Below are the code and all the weights of a small trained network. Each question names an input and a class and asks about switching units off, where a switched-off unit gives its printed mean instead of its output.

import numpy as np


def w(rows, s, z=0):
    codes = np.array(rows[::2]) - 128.0
    scale = np.full(codes.shape[1], s)
    scale[-1] = z or s
    return codes * scale


def norm(h):
    return h / np.sqrt((h * h).mean(-1, keepdims=True) + 1e-5)


def f(y):
    return y / 2 * (1 + np.tanh(0.7978845608 * (y + 0.044715 * y**3)))


def log_softmax(a):
    a = a - a.max(-1, keepdims=True)
    return a - np.log(np.exp(a).sum(-1, keepdims=True))


def net(x, mask):
    res = np.array(x, float).reshape(1, 4) / 4 @ E
    u = 0
    for l in range(2):
        y = f(norm(res) @ A[l][:, :-1].T + A[l][:, -1])
        res = res + np.where(mask[u : u + 9], y, B[l][:, -1]) @ B[l][:, :-1]
        u += 9
    return log_softmax(norm(res)[-1] @ U[:, :-1].T + U[:, -1])


A, B = {}, {}
E = w([
[80,145,155,174,185,225,147,61,182,220],'x0',
[173,52,154,114,90,190,93,152,122,124],'x1',
[201,64,106,140,223,172,210,255,102,158],'x2',
[140,234,28,194,165,177,54,93,127,165],'x3',
],0.0071)
A[0] = w([
[140,160,199,240,136,208,88,98,143,145,68],'0.n0',
[207,73,145,120,129,172,113,225,100,114,70],'0.n1',
[182,130,28,190,126,126,145,220,146,124,26],'0.n2',
[124,126,84,77,101,57,157,158,137,107,89],'0.n3',
[86,180,158,222,114,250,162,144,167,195,27],'0.n4',
[111,150,198,254,190,162,108,91,101,205,11],'0.n5',
[83,101,191,115,106,152,159,119,115,164,141],'0.n6',
[168,48,179,63,141,48,164,200,153,105,204],'0.n7',
[223,37,163,72,190,195,73,183,129,108,4],'0.n8',
],0.0079,0.0042)
B[0] = w([
[126,195,51,119,156,140,186,74,216,125,188],'0.n0',
[185,114,113,170,55,232,135,179,72,173,206],'0.n1',
[238,111,99,73,152,49,61,184,141,92,178],'0.n2',
[129,204,163,61,97,94,94,129,97,81,166],'0.n3',
[25,78,82,9,141,205,200,100,95,100,199],'0.n4',
[53,144,74,33,140,160,155,150,173,161,185],'0.n5',
[104,132,38,177,228,138,174,108,151,194,161],'0.n6',
[66,81,222,170,166,66,194,110,123,105,254],'0.n7',
[160,68,124,187,29,161,199,120,1,142,196],'0.n8',
],0.0084,0.0082)
A[1] = w([
[154,88,162,128,105,214,126,154,66,104,99],'1.n0',
[81,141,93,104,90,158,121,127,157,149,141],'1.n1',
[88,151,120,118,123,159,129,117,65,140,74],'1.n2',
[173,75,131,149,93,168,141,187,58,136,8],'1.n3',
[249,160,119,136,162,95,111,187,164,106,56],'1.n4',
[107,149,130,195,99,114,56,70,146,160,2],'1.n5',
[150,158,114,157,88,130,81,97,183,90,51],'1.n6',
[127,86,114,111,156,67,88,211,92,82,115],'1.n7',
[120,82,166,130,103,142,115,145,110,126,167],'1.n8',
],0.013,0.0033)
B[1] = w([
[220,90,178,232,40,136,208,149,66,109,227],'1.n0',
[198,196,151,95,147,147,59,53,227,160,227],'1.n1',
[116,111,85,55,59,137,176,164,164,204,161],'1.n2',
[179,85,15,217,62,238,191,110,87,248,254],'1.n3',
[195,197,74,67,233,87,85,222,132,213,177],'1.n4',
[223,65,82,210,41,148,18,129,199,106,176],'1.n5',
[155,111,194,203,35,115,102,63,182,105,179],'1.n6',
[175,205,60,1,158,220,27,249,21,94,213],'1.n7',
[101,96,110,164,92,141,226,66,205,192,185],'1.n8',
],0.008,0.0079)
U = w([
[55,208,44,34,189,231,144,49,237,211,193],'0',
[177,167,162,189,36,89,3,47,218,77,156],'1',
[182,45,97,198,36,206,237,195,34,209,153],'2',
[66,186,243,17,51,43,90,172,36,4,98],'3',
[205,235,49,46,212,150,21,244,58,149,136],'4',
[32,68,222,179,176,30,201,90,178,144,135],'5',
[58,180,214,210,209,228,2,109,21,171,1],'6',
],0.012,0.0081)

Each question gives the input, the list of numbers given to net, and the class t.
The units are the neurons (one row each of A and B). Each row of codes is followed by its name. A weight is (code - 128) times the scale printed after its matrix; where a second scale follows, it is the last column's (A, B and U).
mask holds one flag per neuron, layer by layer. A switched-off neuron (its flag False) gives its mean, the last column of its row in B, instead of its output. The means were averaged over made-up inputs and are rounded, as every weight is.
A unit's drop is (log p(t) with every unit on - log p(t) with that unit switched off) / (log p(t) with every unit on - log p(t) with every unit switched off).
The circuit of an input: a set's keep is (log p(t) with only the set's units on - log p(t) with every unit switched off) / (log p(t) with every unit on - log p(t) with every unit switched off). Starting from the 12 units with the biggest drops (on a tie, the unit counted first), units are removed one at a time, each time the one whose removal leaves the highest keep (on an exact tie, the one counted first), for as long as the keep stays at least 0.8.
circuit, biggest first: the units of the circuit, biggest drop first
top k neurons: the k neurons with the biggest drops, biggest first
top k neurons in layer l: the k neurons of layer l with the biggest drops, biggest first
drop of u: that unit's drop, to one decimal
input [5,-8,-7,-6], class 1: circuit, biggest first : (0.n4, 1.n3)
input [-7,4,-4,-7], class 3: circuit, biggest first : (0.n7, 1.n3)
input [1,-2,-7,8], class 1: circuit, biggest first : (1.n5)
input [-8,-7,-7,0], class 3: top 2 neurons in layer 0 : (0.n3, 0.n0)
input [-6,5,-7,0], class 1: top 3 neurons : (0.n4, 0.n2, 1.n6)
input [2,6,-5,-4], class 5: top 2 neurons : (1.n7, 1.n1)
input [-6,-1,-8,-2], class 3: top 4 neurons : (0.n0, 1.n3, 0.n3, 1.n1)
input [4,6,-3,-5], class 5: top 3 neurons : (0.n1, 1.n3, 0.n6)
input [-4,-7,-6,-1], class 1: top 2 neurons : (0.n7, 0.n4)
input [-3,3,0,4], class 4: top 2 neurons in layer 1 : (1.n4, 1.n7)
input [-1,2,-1,7], class 0: top 2 neurons in layer 1 : (1.n0, 1.n5)
input [-4,2,-7,-2], class 1: top 2 neurons in layer 0 : (0.n4, 0.n2)
input [-8,-1,3,1], class 4: top 3 neurons in layer 0 : (0.n2, 0.n3, 0.n4)
input [-3,4,-1,8], class 4: top 2 neurons : (1.n4, 0.n2)
input [-7,-8,3,-1], class 4: top neuron : (1.n7)
input [-7,-5,7,0], class 4: top 3 neurons : (0.n2, 1.n7, 1.n4)
input [1,2,-4,2], class 1: drop of 1.n6 : 0.1
input [-5,-8,-3,0], class 3: drop of 0.n2 : 0.1
input [-3,-7,-3,-8], class 3: drop of 0.n3 : 0.2
input [-7,7,-6,4], class 1: top neuron : (0.n2)
